Below is a small trained network, with its code and all its weights. Each question gives an input and a class and asks what happens when units are switched off, that is, made to give their printed mean instead of their output.

import numpy as np


def w(rows, s, z=0):
    codes = np.array(rows[::2]) - 128.0
    scale = np.full(codes.shape[1], s)
    scale[-1] = z or s
    return codes * scale


def f(y):
    return np.maximum(y, 0)


def log_softmax(a):
    a = a - a.max(-1, keepdims=True)
    return a - np.log(np.exp(a).sum(-1, keepdims=True))


def net(x, mask):
    res = np.array(x, float).reshape(1, 4) / 4 @ E
    y = f(res @ A[0][:, :-1].T + A[0][:, -1])
    res = res + np.where(mask, y, B[0][:, -1]) @ B[0][:, :-1]
    return log_softmax(res[-1] @ U[:, :-1].T + U[:, -1])


A, B = {}, {}
E = w([
[140,111,38,114,117,205],'x0',
[140,72,110,234,167,112],'x1',
[119,139,134,141,126,142],'x2',
[2,70,132,104,151,132],'x3',
],0.0093)
A[0] = w([
[157,114,127,162,116,123,132],'n0',
[228,112,122,215,141,122,139],'n1',
[176,113,125,179,112,122,133],'n2',
[133,121,59,118,127,173,134],'n3',
[35,3,108,199,161,110,47],'n4',
[141,104,28,111,119,214,139],'n5',
[81,60,105,187,148,108,73],'n6',
[185,124,125,181,136,122,141],'n7',
[139,104,11,111,109,208,146],'n8',
[115,100,134,135,144,135,110],'n9',
[171,110,134,164,125,133,134],'n10',
[223,235,151,61,104,142,205],'n11',
[113,130,108,120,100,139,121],'n12',
[175,147,98,133,105,146,140],'n13',
[116,146,255,147,126,26,253],'n14',
[101,77,135,167,141,112,132],'n15',
[182,177,138,109,108,130,177],'n16',
[185,127,150,189,142,87,173],'n17',
[59,127,125,54,136,174,133],'n18',
[192,114,66,188,126,135,133],'n19',
[20,121,175,3,116,160,143],'n20',
[107,168,113,114,117,121,167],'n21',
[193,235,150,52,97,143,204],'n22',
[163,120,107,165,129,131,138],'n23',
],0.0097,0.0038)
B[0] = w([
[143,151,119,128,140,132,154],'n0',
[150,185,92,133,149,99,206],'n1',
[136,160,112,127,142,116,168],'n2',
[124,104,76,129,138,137,166],'n3',
[150,59,181,164,123,144,211],'n4',
[125,92,41,125,134,154,191],'n5',
[143,89,148,159,146,138,177],'n6',
[152,158,108,133,130,102,176],'n7',
[117,95,40,139,154,159,196],'n8',
[130,112,133,132,124,128,143],'n9',
[132,144,111,128,144,112,160],'n10',
[149,66,170,164,134,154,233],'n11',
[136,126,116,118,115,139,142],'n12',
[118,114,122,144,174,123,162],'n13',
[123,175,251,115,128,84,247],'n14',
[155,117,154,137,129,138,168],'n15',
[153,106,147,156,129,133,183],'n16',
[186,159,122,149,97,95,195],'n17',
[120,136,105,85,64,161,193],'n18',
[110,143,97,138,195,114,181],'n19',
[39,171,130,58,98,124,234],'n20',
[115,119,131,103,117,131,155],'n21',
[125,73,178,151,136,162,227],'n22',
[125,137,110,134,158,115,159],'n23',
],0.032,0.011)
U = w([
[157,68,252,175,110,132,250],'0',
[151,2,119,176,133,206,115],'1',
[188,252,153,141,112,63,60],'2',
[133,177,47,144,183,111,77],'3',
[44,227,180,63,94,97,102],'4',
[83,153,47,64,42,172,108],'5',
],0.0059,0.0013)

Each question gives the input, the list of numbers given to net, and the class t.
The units are the neurons (one row each of A and B). Each row of codes is followed by its name. A weight is (code - 128) times the scale printed after its matrix; where a second scale follows, it is the last column's (A, B and U).
mask holds one flag per neuron, in row order. A switched-off neuron (its flag False) gives its mean, the last column of its row in B, instead of its output. The means were averaged over made-up inputs and are rounded, as every weight is.
A unit's drop is (log p(t) with every unit on - log p(t) with that unit switched off) / (log p(t) with every unit on - log p(t) with every unit switched off).
The circuit of an input: a set's keep is (log p(t) with only the set's units on - log p(t) with every unit switched off) / (log p(t) with every unit on - log p(t) with every unit switched off). Starting from the 12 units with the biggest drops (on a tie, the unit counted first), units are removed one at a time, each time the one whose removal leaves the highest keep (on an exact tie, the one counted first), for as long as the keep stays at least 0.8.
units of the circuit, in order: the units of the circuit, biggest drop first
most important unit: the unit with the biggest drop
k most important neurons: the k neurons with the biggest drops, biggest first
drop of u: that unit's drop, to one decimal
input [2,0,2,0], class 1: units of the circuit, in order : [n14]
input [4,1,4,-7], class 3: 2 most important neurons : [n1 n4]
input [-6,0,-1,3], class 4: 2 most important neurons : [n11 n22]
input [-7,1,2,-3], class 2: units of the circuit, in order : [n4 n17]
input [1,-7,6,1], class 5: 2 most important neurons : [n20 n14]
input [1,-7,3,5], class 5: 2 most important neurons : [n14 n18]
input [5,8,3,0], class 3: 4 most important neurons : [n1 n11 n22 n19]
input [6,-5,-1,1], class 5: 2 most important neurons : [n20 n4]
input [2,1,1,1], class 1: 3 most important neurons : [n20 n1 n14]
input [3,-6,1,0], class 1: 2 most important neurons : [n22 n11]
input [-4,0,1,4], class 4: 3 most important neurons : [n11 n22 n20]
input [5,-8,-8,0], class 1: 3 most important neurons : [n22 n11 n1]
input [7,-7,8,1], class 5: 2 most important neurons : [n20 n18]
input [-8,-7,6,2], class 4: units of the circuit, in order : [n20]
input [8,0,-7,6], class 5: 2 most important neurons : [n20 n11]
input [4,-1,-1,-8], class 1: 2 most important neurons : [n11 n22]
input [3,-2,-3,1], class 5: 2 most important neurons : [n4 n11]
input [2,-8,-7,0], class 1: drop of n1 : 0.2
input [6,8,3,-6], class 3: drop of n22 : 0.0
input [2,-2,-7,1], class 5: drop of n11 : 0.1
input [2,-2,-4,-8], class 1: drop of n14 : 0.2
input [-6,-1,-5,5], class 4: most important unit : n20
